Here is a tiny trained network, its code and every weight. The questions are about switching its units off for an input and a class, where a switched-off unit gives its printed mean instead of its output.

import numpy as np


def w(rows, s, z=0):
    codes = np.array(rows[::2]) - 128.0
    scale = np.full(codes.shape[1], s)
    scale[-1] = z or s
    return codes * scale


def norm(h):
    return h / np.sqrt((h * h).mean(-1, keepdims=True) + 1e-5)


def f(y):
    return y / 2 * (1 + np.tanh(0.7978845608 * (y + 0.044715 * y**3)))


def log_softmax(a):
    a = a - a.max(-1, keepdims=True)
    return a - np.log(np.exp(a).sum(-1, keepdims=True))


def net(x, mask):
    res = np.array(x, float).reshape(1, 5) / 4 @ E
    u = 0
    for l in range(2):
        y = f(norm(res) @ A[l][:, :-1].T + A[l][:, -1])
        res = res + np.where(mask[u : u + 4], y, B[l][:, -1]) @ B[l][:, :-1]
        u += 4
    return log_softmax(norm(res)[-1] @ U[:, :-1].T + U[:, -1])


A, B = {}, {}
E = w([
[187,115,173,142,128,111],'x0',
[176,28,120,73,114,95],'x1',
[103,90,173,166,254,122],'x2',
[123,173,239,57,173,110],'x3',
[205,146,76,152,125,186],'x4',
],0.007)
A[0] = w([
[119,130,51,98,212,108,141],'L0N0',
[177,77,199,131,167,92,53],'L0N1',
[95,98,124,255,37,158,139],'L0N2',
[57,116,196,129,206,104,6],'L0N3',
],0.0084,0.002)
B[0] = w([
[139,185,122,96,177,198,168],'L0N0',
[166,5,48,116,156,224,203],'L0N1',
[51,78,2,243,59,104,252],'L0N2',
[92,81,147,111,86,134,236],'L0N3',
],0.0084,0.0039)
A[1] = w([
[74,202,231,140,20,55,186],'L1N0',
[184,103,127,173,77,157,255],'L1N1',
[44,156,19,81,141,146,182],'L1N2',
[132,159,239,145,255,8,117],'L1N3',
],0.0065,0.0042)
B[1] = w([
[102,126,141,30,70,100,189],'L1N0',
[79,254,142,46,46,134,253],'L1N1',
[112,205,204,122,126,117,230],'L1N2',
[139,32,52,126,95,117,155],'L1N3',
],0.0093,0.0049)
U = w([
[102,242,125,122,181,135,186],'0',
[254,109,103,108,157,170,112],'1',
[243,150,193,214,134,15,12],'2',
[116,201,160,22,4,50,183],'3',
[224,166,168,192,156,10,1],'4',
[112,30,201,96,194,130,175],'5',
[78,180,46,242,21,75,161],'6',
],0.0099,0.0056)

Each question gives the input, the list of numbers given to net, and the class t.
The units are the neurons (one row each of A and B). Each row of codes is followed by its name. A weight is (code - 128) times the scale printed after its matrix; where a second scale follows, it is the last column's (A, B and U).
mask holds one flag per neuron, layer by layer. A switched-off neuron (its flag False) gives its mean, the last column of its row in B, instead of its output. The means were averaged over made-up inputs and are rounded, as every weight is.
A unit's drop is (log p(t) with every unit on - log p(t) with that unit switched off) / (log p(t) with every unit on - log p(t) with every unit switched off).
The circuit of an input: a set's keep is (log p(t) with only the set's units on - log p(t) with every unit switched off) / (log p(t) with every unit on - log p(t) with every unit switched off). Starting from all 8 units, units are removed one at a time, each time the one whose removal leaves the highest keep (on an exact tie, the one counted first), for as long as the keep stays at least 0.8.
circuit, biggest first: the units of the circuit, biggest drop first
unit that matters most: the unit with the biggest drop
top k neurons: the k neurons with the biggest drops, biggest first
drop when u is switched off: that unit's drop, to one decimal
input [8,-5,4,1,2], class 5: unit that matters most : L0N2
input [-2,-4,5,7,7], class 5: circuit, biggest first : (L1N1, L1N3, L0N2)
input [-1,-7,5,3,2], class 5: circuit, biggest first : (L1N1, L0N2, L1N3)
input [-5,-6,8,6,-4], class 5: circuit, biggest first : (L1N1, L1N3)
input [7,0,2,7,4], class 1: top 3 neurons : (L0N1, L1N2, L1N0)
input [-7,1,6,-5,-3], class 0: circuit, biggest first : (L0N0, L1N2)
input [0,0,1,5,4], class 1: top 2 neurons : (L0N2, L1N2)
input [6,-3,3,0,-5], class 5: top 2 neurons : (L0N1, L0N2)
input [8,-1,-1,3,-2], class 5: top 2 neurons : (L0N2, L0N1)
input [7,-1,1,7,4], class 1: drop when L1N0 is switched off : 0.1
input [1,8,-3,5,1], class 1: drop when L1N0 is switched off : 0.2
input [7,3,2,-4,0], class 1: drop when L0N3 is switched off : 0.2
input [-2,8,-3,8,1], class 1: drop when L0N1 is switched off : 0.3
input [0,7,7,4,6], class 1: unit that matters most : L0N1
